What each symbol does to the units:
r: z528->z955, z738->z532, z803->z693, z532->z782, z782->z491, z538->z247, z653->z819, z793->z689, z148->z535, z118->z666, z453->z653, z80->z803, z472->z968, z164->z154, z288->z118, z979->z151, z700->z172, z151->z528, z172->z297, z297->z448, z689->z963, z432->z887, z571->z372, z963->z723, z965->z571, z247->z197, z666->z500, z500->z113, z434->z768, z444->z700, z535->z35, z372->z432, z113->z538, z35->z522, z281->z660, z723->z164, z448->z148, z887->z80, z819->z12, z619->z738, z693->z288, z587->z619, z491->z453, z968->z965, z12->z281, z768->z472, z522->z434, z660->z562, z97->z979, z955->z587, z197->z793, z154->z97
u: z528->z619, z738->z491, z803->z118, z532->z453, z782->z653, z538->z793, z653->z281, z793->z723, z148->z522, z118->z113, z453->z12, z80->z288, z472->z571, z164->z979, z288->z500, z979->z955, z700->z448, z151->z587, z172->z148, z297->z535, z689->z164, z432->z803, z571->z887, z963->z154, z965->z432, z247->z689, z666->z538, z500->z247, z434->z968, z444->z297, z535->z434, z372->z80, z113->z197, z35->z768, z723->z97, z448->z35, z887->z693, z819->z660, z619->z782, z693->z666, z587->z532, z491->z819, z968->z372, z12->z562, z768->z965, z522->z472, z97->z528, z955->z738, z197->z963, z154->z151
a: z528->z738, z738->z453, z803->z666, z532->z653, z782->z819, z538->z689, z653->z660, z793->z164, z148->z434, z118->z538, z453->z281, z80->z118, z472->z372, z164->z151, z288->z113, z979->z587, z700->z148, z151->z619, z172->z535, z297->z35, z689->z154, z432->z693, z571->z80, z963->z97, z965->z887, z247->z963, z666->z247, z500->z197, z434->z965, z444->z448, z535->z768, z372->z803, z113->z793, z35->z472, z723->z979, z448->z522, z887->z288, z819->z562, z619->z491, z693->z500, z587->z782, z491->z12, z968->z432, z768->z571, z522->z968, z97->z955, z955->z532, z197->z723, z154->z528
n: z528->z151, z738->z619, z803->z80, z532->z738, z782->z532, z538->z113, z653->z453, z793->z197, z148->z448, z118->z288, z453->z491, z80->z887, z472->z768, z164->z723, z288->z693, z979->z97, z700->z444, z151->z979, z172->z700, z297->z172, z689->z793, z432->z372, z571->z965, z963->z689, z965->z968, z247->z538, z666->z118, z500->z666, z434->z522, z535->z148, z372->z571, z113->z500, z35->z535, z281->z12, z723->z963, z448->z297, z887->z432, z819->z653, z619->z587, z693->z803, z587->z955, z562->z660, z491->z782, z968->z472, z12->z819, z768->z434, z522->z35, z660->z281, z97->z154, z955->z528, z197->z247, z154->z164
p: z528->z979, z738->z587, z803->z887, z532->z619, z782->z738, z538->z500, z653->z491, z793->z247, z148->z297, z118->z693, z453->z782, z80->z432, z472->z434, z164->z963, z288->z803, z979->z154, z151->z97, z172->z444, z297->z700, z689->z197, z432->z571, z571->z968, z963->z793, z965->z472, z247->z113, z666->z288, z500->z118, z434->z35, z535->z448, z372->z965, z113->z666, z35->z148, z281->z819, z723->z689, z448->z172, z887->z372, z819->z453, z619->z955, z693->z80, z587->z528, z562->z281, z491->z532, z968->z768, z12->z653, z768->z522, z522->z535, z660->z12, z97->z164, z955->z151, z197->z538, z154->z723

The rows follow the links: the fewer symbols apart two units are, the more alike their rows tend to be.

Each row is also shifted at random along 3 hidden directions that mean nothing.

Name the unit of each row.
-169 153 -39 -57 97 -27 -31 -51 -136 131 -69 -5 119 -123 -49 -113 90 83 -102 75 6 87 -58 -26 127 -23 57 -122 60 -37 53 91 -86 36 -95 26 -21 8 -46 -36 -127 -74 115 23 27 -62 130
unit: z154
102 107 -51 -26 24 14 7 -29 -54 49 -20 32 61 -57 -78 -48 48 59 -83 19 28 66 -14 -49 83 -1 46 -50 64 1 76 31 -84 -4 -27 6 -14 -10 11 -14 -97 -72 69 46 45 -64 89
unit: z653
-317 66 25 -52 29 -55 -8 5 -28 109 -7 -41 4 34 34 -40 -14 11 21 16 -21 -9 13 12 -25 -49 -18 19 -36 -21 -44 11 18 8 -76 -21 7 35 -74 6 -18 19 3 -29 -35 25 7
unit: z113
-197 -36 45 -34 14 -45 -14 12 5 37 9 -35 -22 44 71 0 -28 -19 53 6 -33 -40 12 35 -53 -26 -31 27 -45 -11 -65 -3 48 9 -36 -15 10 31 -50 8 43 47 -32 -49 -67 46 -43
unit: z118
-137 -57 51 32 -21 -20 -5 30 41 -17 9 -47 -57 55 72 33 -46 -56 80 -12 -25 -59 10 51 -78 -11 -45 51 -74 -11 -80 -26 88 9 10 -8 14 14 -32 17 76 70 -62 -41 -25 65 -77
unit: z432
-193 71 -25 -86 35 -23 4 -25 -44 87 5 21 43 -4 -30 -51 20 58 -49 13 4 39 14 -40 35 -25 21 -17 44 6 41 23 -70 -10 -62 -16 -4 19 -18 -3 -68 -47 44 6 -29 -37 61
unit: z963
-256 58 6 -82 -11 -41 25 9 23 98 40 -3 -31 102 5 -15 -46 21 18 -25 -6 -13 66 -25 -57 -48 -22 80 -17 14 -13 -30 -15 -32 -59 -47 14 37 -46 27 -26 3 -19 -15 -54 10 -2
unit: z247
12 129 -51 -22 13 10 15 -23 -44 62 -18 26 49 -38 -84 -48 38 55 -76 12 30 61 -1 -51 72 -9 38 -32 51 0 72 21 -82 -9 -29 -2 -10 -9 4 -8 -101 -69 65 53 56 -60 89
unit: z782
-8 9 43 70 -94 -5 41 66 110 -10 34 -51 -125 144 36 72 -98 -83 104 -66 -1 -80 65 36 -131 -27 -69 150 -116 6 -87 -94 111 -30 34 -38 25 7 -31 48 72 82 -102 -10 29 77 -99
unit: z522
-128 -30 38 -63 -29 -46 17 27 60 46 58 -16 -68 132 56 23 -74 -19 69 -38 -23 -56 71 6 -109 -41 -51 104 -53 18 -58 -50 38 -29 -34 -48 21 38 -41 34 46 48 -66 -45 -86 49 -64
unit: z666
-112 -4 -44 -61 -58 27 54 2 71 -17 80 81 -40 95 -65 35 -41 33 -25 -70 31 9 84 -76 -32 2 3 85 51 61 74 -62 -77 -70 22 -44 8 -1 58 28 -26 -44 -22 30 -28 -39 2
unit: z979
-48 237 -56 14 -39 13 54 11 -4 112 -12 4 -3 35 -117 -36 -1 38 -56 -23 52 49 41 -56 29 -39 15 53 4 3 61 -32 -56 -36 -35 -29 0 -9 -27 22 -126 -56 37 80 118 -42 81
unit: z453
71 -33 42 72 -6 -5 -18 21 8 -28 -28 -56 -26 -10 53 20 -11 -55 55 11 -17 -40 -29 60 -29 2 -26 0 -64 -28 -69 0 88 31 19 15 5 -3 -26 -2 60 60 -30 -22 23 51 -50
unit: z297
80 -244 56 8 29 -1 -53 -7 10 -135 7 -2 0 -43 113 47 5 -48 56 20 -47 -48 -44 60 -27 47 -15 -57 -5 -3 -56 28 62 37 54 35 -4 -1 37 -21 133 59 -41 -72 -102 42 -86
unit: z472
57 105 -15 -139 -30 -50 52 9 44 147 77 24 -44 161 -27 -23 -67 50 4 -52 5 -3 114 -66 -74 -73 -25 128 -3 37 15 -58 -57 -67 -86 -81 19 49 -48 45 -62 -21 -19 -4 -72 -8 15
unit: z793
-454 -21 38 184 -47 38 -9 42 34 -96 -54 -72 -53 -32 30 57 -11 -98 65 0 2 -49 -51 81 -24 29 -28 3 -92 -36 -74 -19 131 36 84 37 3 -38 -1 -4 80 73 -48 10 117 61 -69
unit: z700
342 -106 51 -35 12 -39 -20 10 19 -8 23 -26 -27 43 92 18 -34 -30 67 -2 -41 -51 9 37 -68 -10 -35 23 -40 -4 -69 -3 57 11 -12 -9 10 28 -25 6 76 57 -46 -64 -95 52 -67
unit: z968
-102 183 48 62 83 -67 -55 5 -126 165 -131 -143 58 -97 56 -98 49 -21 18 95 -30 7 -92 90 49 -59 -7 -80 -96 -99 -102 80 92 86 -109 34 -5 19 -150 -27 -46 46 56 -16 80 54 45
unit: z571

Start, symbols taken left to right, then the unit you end at.
Answer with the unit's name.
-61 -42 34 -97 20 -55 -9 2 9 60 37 -11 -17 73 65 -10 -37 8 40 -4 -34 -32 38 5 -63 -37 -28 44 -19 5 -44 -6 11 -7 -57 -31 10 44 -43 13 28 28 -27 -54 -112 30 -31
a n a: z963
103 90 -51 -80 -58 6 64 6 59 58 74 62 -39 120 -84 4 -47 48 -29 -64 35 19 99 -83 -33 -30 -1 108 36 53 72 -68 -84 -76 -16 -60 10 11 19 37 -70 -54 -9 41 -8 -41 30
r r p u: z619
-166 82 47 3 4 -53 -4 29 -6 106 -19 -82 -31 57 53 -22 -38 -28 59 10 -24 -38 13 45 -57 -56 -41 52 -90 -34 -89 -10 76 16 -64 -20 14 31 -99 15 8 57 -25 -28 -1 63 -25
u p r: z118
86 -53 2 -166 62 -52 -18 -36 -38 71 41 41 47 15 33 -45 9 66 -26 17 -29 16 26 -35 3 -24 11 -26 59 19 21 35 -72 -12 -77 -21 -1 43 -15 -5 -19 -29 26 -47 -148 -24 25
p u r r: z963
-63 -242 53 23 -3 7 -34 9 47 -149 27 1 -34 0 106 71 -24 -61 74 -6 -41 -64 -22 56 -57 45 -29 -12 -20 10 -60 -5 74 20 74 22 4 -1 45 -6 145 68 -67 -65 -89 50 -107
r u a a: z113
257 -201 -44 -97 58 38 -32 -66 -38 -127 35 120 89 -109 -15 2 69 69 -87 21 -1 54 -34 -58 91 73 64 -126 154 43 113 58 -126 -1 44 35 -25 -14 122 -40 8 -76 52 -12 -108 -85 37
u n a: z660
233 -12 41 46 -4 -17 -15 22 4 1 -22 -54 -26 8 53 10 -17 -47 54 8 -20 -38 -16 51 -35 -11 -28 12 -65 -26 -67 -2 77 25 2 5 6 6 -38 4 46 53 -30 -26 9 51 -44
n u n r: z448
-25 -121 53 -21 73 -37 -63 -16 -54 -16 -30 -40 38 -68 108 -18 27 -17 35 57 -52 -24 -61 62 4 6 -9 -81 -16 -32 -69 63 55 57 -25 32 -7 20 -31 -28 68 48 3 -70 -85 40 -34
r n n: z887
114 7 50 -77 99 -81 -58 -19 -93 116 -44 -62 59 -47 90 -75 26 18 18 71 -53 -3 -43 48 11 -40 -4 -68 -24 -49 -71 75 27 54 -107 10 -2 46 -97 -22 0 29 32 -67 -86 34 16
a a r p: z197
-115 -79 -29 -105 -25 9 31 -13 55 -30 87 85 -17 74 -28 27 -31 40 -20 -47 8 5 71 -68 -30 10 5 52 67 61 64 -37 -80 -57 12 -35 4 11 61 19 0 -39 -21 -2 -91 -37 -7
r a p: z97
219 3 50 -22 -34 -47 16 40 59 57 38 -47 -79 130 62 22 -78 -39 87 -32 -26 -65 60 29 -113 -48 -59 111 -86 0 -86 -53 74 -17 -34 -43 23 35 -64 35 50 67 -71 -42 -49 70 -68
u a p a: z500
-243 -21 49 105 -41 5 -2 42 43 -44 -21 -64 -62 27 49 43 -35 -80 79 -10 -12 -58 -14 67 -58 0 -40 43 -93 -25 -86 -30 115 19 40 9 8 -9 -24 9 74 73 -56 -14 50 68 -74
p u n: z434
-318 190 47 80 -32 -46 17 54 10 135 -47 -121 -65 75 24 -17 -50 -57 74 -1 -4 -43 15 60 -70 -72 -55 90 -141 -51 -110 -36 116 15 -59 -23 19 18 -125 30 -13 71 -35 4 92 78 -24
a n n: z803
154 -27 52 -61 111 -74 -72 -27 -107 83 -57 -64 75 -83 103 -73 46 13 15 86 -60 -2 -69 58 29 -26 -1 -101 -20 -53 -75 94 36 68 -92 28 -8 38 -85 -34 17 33 40 -72 -83 33 12
p a: z288
30 191 -53 -29 -48 8 63 11 23 103 25 25 -20 81 -107 -23 -24 43 -45 -40 46 36 70 -71 1 -42 9 83 13 23 63 -48 -72 -57 -35 -47 5 2 -16 31 -110 -59 19 65 68 -43 61
n r a: z453
30 -44 48 44 15 -19 -29 17 -5 -10 -31 -59 -14 -13 72 9 -9 -46 55 21 -29 -40 -33 63 -32 -3 -27 -10 -62 -31 -79 13 84 37 -1 16 4 7 -37 -5 61 59 -25 -38 -7 56 -48
r u r r: z432
60 -142 -39 -118 -8 21 17 -31 40 -72 90 113 9 36 -26 31 -7 55 -41 -38 9 19 54 -76 -2 31 23 9 107 68 88 -16 -108 -52 29 -22 -5 4 92 3 8 -54 -5 -8 -116 -59 0
p r: z154
302 59 -49 -102 -13 0 38 -17 14 58 55 65 9 58 -72 -18 -12 68 -53 -33 25 37 67 -82 6 -20 21 45 65 44 79 -24 -104 -54 -33 -41 2 11 21 17 -76 -68 21 27 -33 -57 50
r u n u u: z281
-29 -108 37 96 -20 19 -19 21 29 -104 -18 -34 -33 -22 56 52 -10 -69 58 1 -16 -46 -38 64 -31 32 -23 -9 -48 -15 -58 -9 90 29 69 30 1 -20 17 -6 92 62 -46 -22 20 49 -73
r n r a: z148
